In the rows, 128 means zero.
Each row of numbers belongs to one of the things below and depends on some of the facts about them. Some rows are named. Which thing is each other row?

Some facts about the things:
bemal | β pastazum dudu rosto skurok
betir | β nisos bripla pluskotrim
bremon | λ vekli
bribridim | β gratra brozosu siplur
bugum | λ rubra
butifar | β mebrem stetris flokes
daror | λ kitrebrun revitron
detrur | β riflo drosan vetrol
diflan | λ flikim
drakimam | β grutim bupan klefan
dubre | λ nudaplin
flabrir | β seta fluplelo tumo flupla
fleder | λ neflibu siplur
fliki | β biba
flikim | β totru flote bagras susker
flokes | λ vares
flonek | β nisos stetris
flunevol | β riflo rubra vimor pesi neflibu nogruk stine
fune | β dokla
gatrupe | β drosan teran susker dubre kulik
gefam | β pastazum gratra dudu
gipal | λ nisos butifar stutraska
grani | λ bripla tumo skoflam nedra
gratra | λ biba mubraplo zumivu
grekol | β bremon bripla grali | λ trubris rubra
grepim | β bripla zakla nudaplin tumo ruvinum
grista | β vapli biba neflibu dubre | λ rubra revitron
groflun | β linel bugum | λ vekli
grulu | β grali sibrol gepa klotil
grutim | λ maskes mezu kitrebrun
klagrak | λ grali drostik
klavir | β tazus nudaplin nogruk flokes
klire | β sibrol | λ vevosin
klivin | λ lotripor flonek
kluplo | λ rora
linel | λ klemem kofus
lukam | β paskemus zakla kitrebrun stetris daror
maskes | β grazas
mebrem | λ boklum biba puseva
meke | β paskemus susker givu gratra
meplunom | β doskon nonol flokes
miluk | λ rubra pesi
minum | λ taruk skoflam
mogripi | λ ragim
mubraplo | β tegros
nagran | β gruvu | λ tegros
nedra | β kitrebrun bugum klemem grani
paskuvu | β vetrol nulol skipel vares | λ rosto
petram | β tumok vabras flokes | λ grulu toklas
plipidri | β grutim tumo nasiston
ploni | β vetrol bupan flupla
pusore | β neflibu vugrak vares
ragim | β pesi klefan vares
regelik | λ plaklam
revitron | β tazus teran grazas
ridir | β biba bagras soskol doskon | λ suklon
riflo | λ nedra
rirok | β tazus tumok fleder giskos gratra
rora | β biba bupan skoflam giskos neflibu pluskotrim
rotrostas | λ vovan
ruvinum | λ drostik drakimam
sagragrim | β kluplo klotil | λ vevosin grulu dokla
setrem | β linel plaskor mezu susker
sibrol | λ zakla susker
skurok | λ fune
starado | λ stilik
stasa | β pamen
stilapin | β mebrem drosan plaskor giskos neflibu nasiston | λ bemal flisko
stine | λ stasa
stutraska | β lotripor diflan rotrostas
suklon | β nulol
tazus | λ nisos totru mezu
toklas | β tumok giskos nogruk
trigra | β flote nasiston dudu pluskotrim
trubris | β gipal mebrem pastazum
tumok | λ nisos
tumom | λ tumo
vefupo | β giskos starado rotrostas
vekli | β fluplelo dudu
vevosin | β linel
vifus | λ nonol
vilik | β drostik tumo kitrebrun plaklam
vogril | β vetrol puseva | λ fune dudu
vovan | β bremon niba tumom
zamem | β bremon skoflam nasiston stilik | λ maskes
zastos | β sibrol mezu fodener
zoson | β mebrem bagras fodener gruzil
zumivu | β vapli bagras

Known rows:
grali: [133 131 135 118 129 136 118 125 104 116 144 127 160 126 138 135 144 116
 130 146 138 130 141 117 110 112 136 143]
klagrak: [134 139 139 105 131 142 116 122 154 139 117 102 119 117  98 133 122 135
 130 176 134 166 129 109 127 143 124 127]
bremon: [134 116 138 116 133 166 125 181 103 134 105  73  92  94   6 164 143 110
 144 172 130 152 175 160 116 111  82 150]
stetris: [114 110 118 118 128 129 121 132 102 129 124 130 149 117 133 130 119 126
 141 111 114 118 140 128 118 106 131 128]
klefan: [122 123 112 127 135 128 120 123 125 130 144 140 124 131 131 122 134 129
 126 128 150 112 137 126 121 121 141 138]
bista: [129 138 122 134 136 137 135 121 122 125 122 126 140 137 152 127 137 127
 128 125 134 120 129 134 128 115 138 131]
fodener: [120 133 137 135 135 127 123 132 116 110 134 141 149 122 158 132 129 135
 138 114 113 119 109 115 115 110 124 139]
bemal: [137 150 137 171 111 116 151 127 125 123 129 130 127 166 135 129 123 125
 107 107 114 123 130 137 151 146 127 125]
pastazum: [119 130 145 160 123 138 124 138 118 128 128 130 152 146 110 110 103 140
 131 120 102 108 129 106 125 112 129 139]
nogruk: [120 106 117 119 127 140 116 132 107 124 126 146 144 106 116 115 117 139
 136 121 140  96 135 133 133 112 138 123]
zakla: [113 111 111 116 129 135 116 127 110 135 132 123 146 127 136 130 128 117
 135 117 125 127 158 134 118 105 136 123]
bagras: [109 124 132 131 124 123 117 144 113 111 140 158 144 111 145 125 115 135
 134 102 108 109 106 109 117 116 123 144]
gatrupe: [124 141 123 143 123 105 153 128 126 113 114 151 112 131 171 135 135 121
 112  91 122 116 101 147 151 139 124 120]
flokes: [123 100 131  96 122 149  96 142 135 139 118 116 129  79  68 120 105 146
 144 163 127 135 134 111 125 128 122 118]
petram: [133 144 131  97 121 111 110 135 113 110 101 109 106 103 103 138 118 142
 111 166 142 169 133 137 150 190 145 113]
tumok: [153  47 112 151 170 133  59 141 209 118 100 106  97  93  41  81  98 134
 176 128 133 102 119 151  95 120 149 149]
fleder: [130 117 141 118 118 148 113 141 142 142 115 112 124 104  62 118 101 150
 137 155 124 143 130 112 136 136 124 119]
plaklam: [118 127 105 121 142 126 128 118 115 138 129 119 136 139 143 133 127 121
 139 121 131 139 149 130 117 117 135 129]
regelik: [136 137 138 109 133 139 117 125 153 140 123 101 115 120  96 132 124 136
 138 168 129 159 128 112 125 143 124 129]
fliki: [125 132 129 138 115 115 138 132 117 114 144 157 121 124 152 132 138 114
 114 105 129 111 121 135 141 139 129 132]
vetrol: [120 124 113 129 143 135 120 120 133 133 140 143 121 137 137 116 128 134
 136 134 144 109 136 116 116 107 138 140]

Which thing is each row?
No name comes twice in this set of rows, the named rows included.
[133 125 114 132 109 126 150 127 102 119 122 139 126 115 141 133 134 122
 117 100 137 111 133 159 156 134 134 104]  klavir
[121 126 138 147 125 124 124 142 115 118 144 150 142 132 134 126 116 127
 124 110 105 113 123 116 121 126 125 140]  flote
[114 148 115 125 157 148 144 165 136 144  55  60  76 113  71 175 147 111
 163 130 115 174 143 194 138 120  70 131]  groflun
[130 122 107 132 112 107 141 123 106 125 130 125 123 138 151 143 147 103
 107 105 136 133 155 162 140 141 132 114]  grepim
[112 131 104 115 149 127 130 118 125 137 113 118 145 134 164 139 129 125
 146 114 116 134 136 129 117 105 130 132]  klemem
[125 113 122 114 135 128 121 121 120 128 145 146 130 129 134 105 132 134
 134 125 146 109 125 137 124 123 130 127]  pesi
[134 119 118 125 146 130 135 143 163 111 118 132 139 124 169 143 129 132
 140  95 104  89 104 107 104  97 127 146]  mezu
[142  60  97 167 169 107  83 129 174 102 120 128 116 127 112 106 124 102
 157  92 126  90 132 165  86 111 155 163]  nisos
[120 125 114 151 117  92 155 100 100 171 129 114 118 145 192 136 149 126
 136 140 125 157 119 151 128 114 136 106]  nedra
[134 144 132 157 124 126 150 127 119 124 111 124 133 148 142 128 122 138
 120 102 121 116 124 144 149 129 130 118]  bribridim
[123  90 147 133 112 116 111 123 132 184 149 127  98  96  89 112 118 152
 140 217 145 151 109 105 117 127 131 112]  riflo

The same things again, as new rows of numbers:
Some rows with their names:
gefam: [141 102 109 150 141 127 147 140 117 128 125 119 120 147 102  90 127 138
 170 144 140  81 166 118 125 157 143 119 131 132 122 135 103 107 148 137
 148 137 124 117 136 143 127]
rosto: [138 113 118 131 125 139 125 149 136 125 139 110 114 133 107 101 141 144
 156 132 122 118 156 112 125 122 163 112 126 132 130 130 111 110 124 153
 133 140 116 133 135 134 129]
zastos: [133 121 132 117 148 134 165 136 123 140 124 143 134 156 100 102 129 134
 161 134 111  92 160  96 118 130 144 111 125 129 130 138 122 109 168 148
 130 155 132 100 128 136 139]
vekli: [ 79  87 192 162 202 207 220 193 101 161  71 145 162 134 193 140 111 229
 135 133  81  36 249  48 132 135  93   8  27 127 201 181 108  87  54  91
 199 109  99 219 198 118 142]
sibrol: [133  98 111 162 125 130 150 134 145 128  99 111 129 104 140 145 144 142
 137 128  88 134 141 106 126 130 108 137 153 104 113 119 161 119 110 141
 150 122 108  82 123 111 170]
zamem: [163 107  97 143 153 106 163 123 142 144  89 112 138 129 153 132 136 128
 154 148 116 118 126 136 133 131 118 133 143 116 104 129 128 146 101  93
 165 102 108  39 149 127 185]
flabrir: [149  88 110 141 156 107 139 140 119 135 127 116 125 127  93  83 111 141
 149 145 137  81 160 111 119 148 144 108 130 134 118 139  93 103 137 130
 156 129 126 106 135 152 129]
mebrem: [142 119  99 151 118 154 136 151 153 125 122 101 126 118 157 129 168 150
 158 126  95 156 142 119 128 114 139 122 137 117 115 108 136 128  91 122
 137 120  96  98 127 112 171]
dudu: [131 121 114 159 118 129 127 155 123  97 128 114 122 112 101  91 128 138
 148 130 104 129 135 100 117 128 159 112 143 136 130 134 118 117 133 133
 121 139 133 143 129 137 135]
flote: [132 117 111 148 125 118 141 145 129 117 121 125 115 120 106 104 122 131
 157 138 123  94 149 108 114 151 137 128 142 125 139 127 114 100 141 157
 142 133 128 145 129 122 135]
skurok: [143  91  85 186 122 139 141 140 140 124 113  89 131 101 144 116 165 155
 162 132  95 151 140 108 125 127 102 123 160 112  92 100 144 127  88 112
 138 113 108  61  99 134 179]
stasa: [137 106 133 129 145 142 146 142 112 133 140 124 137 154  94 107 114 138
 156 122 105 101 159  99 126 126 142 111 122 139 131 132 118 112 138 150
 139 159 125  98 117 157 144]
skoflam: [140 106 101 149 118 123 137 138 137 119 130 108 118  96 105  89 129 134
 156 139 112 124 141  97 102 142 124 107 157 117 118 116 108  94 125 154
 130 124 132 118  96 140 144]
bugum: [164  46  52 199 151 131 116 202 135 137 163 216 196 122 140 168 134 154
  68  31 105 140 185 108 145 199 187 237 118 120  74  47 155 103 172  67
 205 113  65  60 143   8 108]
rotrostas: [147 111 107 152 119 158 136 148 147 127 133  95 131 126 146 135 151 151
 152 114  94 155 147 130 139 119 140 118 130 124 111 114 135 124  80 130
 144 118  85  81 124 125 172]
drostik: [135  88 105 156 140 115 122 143 123 120 123 101 122 111  99  94 127 145
 150 138 119 103 151  97 122 131 130 123 143 134 123 125 116 109 116 144
 143 128 126 122 123 147 135]
klefan: [140 107 118 139 128 113 132 144 129 117 136 117 120 115 102 106  95 130
 143 122 118 103 144 116 107 154 139 115 134 133 133 133  98  89 120 155
 156 120 124 137 116 142 136]
ragim: [151 117 129 120 151 134 155 144 121 136 144 130 140 146 106  93 105 133
 156 124 110 102 151 107 110 138 142  93 111 141 128 131  89  99 133 134
 145 141 129  90 110 162 147]
gratra: [138 105  96 190 122 140 134 152 131 112 114  97 126 114 147 129 153 150
 166 122  99 136 147 121 133 138 113 137 146 122 118 103 138 130  90 121
 150 113 105  95 119 120 170]
bupan: [145 120 119 114 125 128 122 154 145 124 148 121 117 119 106 102 114 134
 145 122 118 123 142 115 116 129 165 104 121 133 137 130  96  96 117 152
 143 126 112 145 129 131 129]
pastazum: [134 120 117 132 121 139 123 156 133 120 139 115 113 131 107 107 140 141
 160 125 121 118 156 115 128 124 162 121 127 137 139 128 113 108 128 161
 132 140 112 153 136 129 125]

Name these rows:
No name comes twice in this set of rows, the named rows included.
[157  97  88 149 145 133 113 162 142 135 126 120 143 131 147 145 156 145
 136 104 109 144 142 129 152 116 165 163 124 134 110 102 141 149 101  96
 162 115  83  71 156  94 158]  daror
[167  51  62 174 167 120 146 182 144 159 141 213 191 123 143 143 136 147
  77  60 116 124 186 101 136 194 181 201 123 106  65  71 140 101 182  60
 198 112  79  37 148  22 114]  grekol
[157 105 115 138 154 147 166 142 131 141 131 120 161 137 144 117 126 145
 152 115  91 132 141 116 123 131 125 100 116 124 107 117 113 122  98  98
 156 123 111  34 106 151 181]  paskuvu
[163 176 134  73 154  60 102 122 137 121  88 109 100 174 133 179  90  82
 173 151 143  83  75 195 164  92 182 189 108 162 186 175 116 195 102 138
 181 116 101 110 230 121 176]  nisos
[141 100 114 134 123 152 141 137 139 134 138  95 116 136 102  90 156 146
 159 140 117 130 164 105 129 114 151  98 144 120 101 129 124 102 130 150
 117 148 112  97 116 150 140]  vevosin
[167  61  76 166 146 152 124 190 150 149 173 199 189 144 144 160 142 153
  75  35 104 151 188 117 149 177 205 198 106 121  71  69 144 101 158  75
 190 121  57  49 146  31 113]  miluk
[174  88  67 185 149 146 160 191 138 137 158 223 201 146 160 144 136 135
  81  44 106 146 174 123 130 209 212 187 110 116  65  81 133 106 187  33
 182 112  74  29 155  22 128]  grista
[156 107 109 131 137 145 139 157 134 135 156 143 134 166 109 108 135 134
 147 106 137 105 174 134 138 159 189 138 113 135 109 123 105 105 155 123
 152 141  92 100 145 111 117]  revitron
[151 106 103 166 125 135 149 144 141 120 121 102 136 114 147 129 131 144
 151 120 100 138 138 128 120 150 113 122 139 119 110 114 124 114  87 117
 161 104 102  76 113 127 174]  stine
[140 113 113 132 154 138 149 162 115 138 146 162 144 160 102  96 130 136
 158 114 118  93 173 104 122 152 162 132 109 138 128 117 106 104 177 125
 143 154 123 107 130 119 123]  trubris

Now the same things, written a new way:
Some things and their rows:
gratra: [137 105 114 118 180 102  84 170 128 191 158 137 155 132]
tumok: [124  82 101 159 158  99 133 182 183  82 105 152 131 126]
vifus: [123 131 109 119 153  76 123 155 160  96 126 112 135 135]
dubre: [120 133 105 126 158  71 118 156 160  97 126 116 135 141]
kluplo: [119 122 120 116 181  71 138 129 151  97 115 119 125 137]
minum: [136 125  96 112 181 136  99 183 100  60 103  77 130 157]
grekol: [132  76 112 130 154 101 137 177 185  93  90 136 131 119]
sagragrim: [ 81 161 146 100 134 155 133 114 173 126  90 139  94 154]
rotrostas: [127 143 107 141 164  83 134 152 167 100 128 106 155 143]
siplur: [109 140 110 145 162  61 125 154 154  68 167 125 121 124]
suklon: [112 138 116 132 147  71 123 165 159  68 170 115 118 111]
stutraska: [127 103 120 178 159 113 161 177 190  57 157 134 140  97]
kulik: [114 135 107 136 160  71 120 157 156  84 145 123 127 133]
bripla: [120 134 101 142 196 127 107 180  85  22 154  93 109 142]
drostik: [107 145 110 146 162  36 132 150 157  51 177 121 119 117]
fodener: [114 131 112 135 165  71 124 151 153  83 143 122 124 132]
pluskotrim: [114 135 108 137 161  71 122 156 155  83 145 123 126 133]
vapli: [114 136 108 137 160  71 121 156 155  84 144 122 127 133]
gefam: [117 133 115 124 150  77 125 161 160  82 148 112 125 119]
vovan: [112 135 124 129 160  71 133 152 155  69 166 117 116 109]
pesi: [114  94 107 170 160  85 135 179 175  59 145 155 119 112]

Name these rows:
No name comes twice in this set of rows, the named rows included.
[113  81 109 178 163  93 141 184 178  52 142 165 115 107]  totru
[127  72 112 144 151 106 138 186 188  81 103 146 128 110]  zamem
[124 120 151 118 198  99  85 180 146 132 222 149 142  97]  mubraplo
[125  79 102 152 159  93 130 180 182  86  99 150 131 127]  bugum
[131 146 107 147 166  89 139 149 171 100 130 101 162 144]  diflan
[126 141 106 136 163  79 128 153 165  98 128 109 148 143]  starado
[137 123  88 110 188 137  89 187  93  66  85  76 130 174]  grani
[107  87 112 186 166  88 145 180 173  39 165 168 107  97]  nisos
[129 126  98 121 194 130 103 175  93  52 111  86 122 158]  tumom

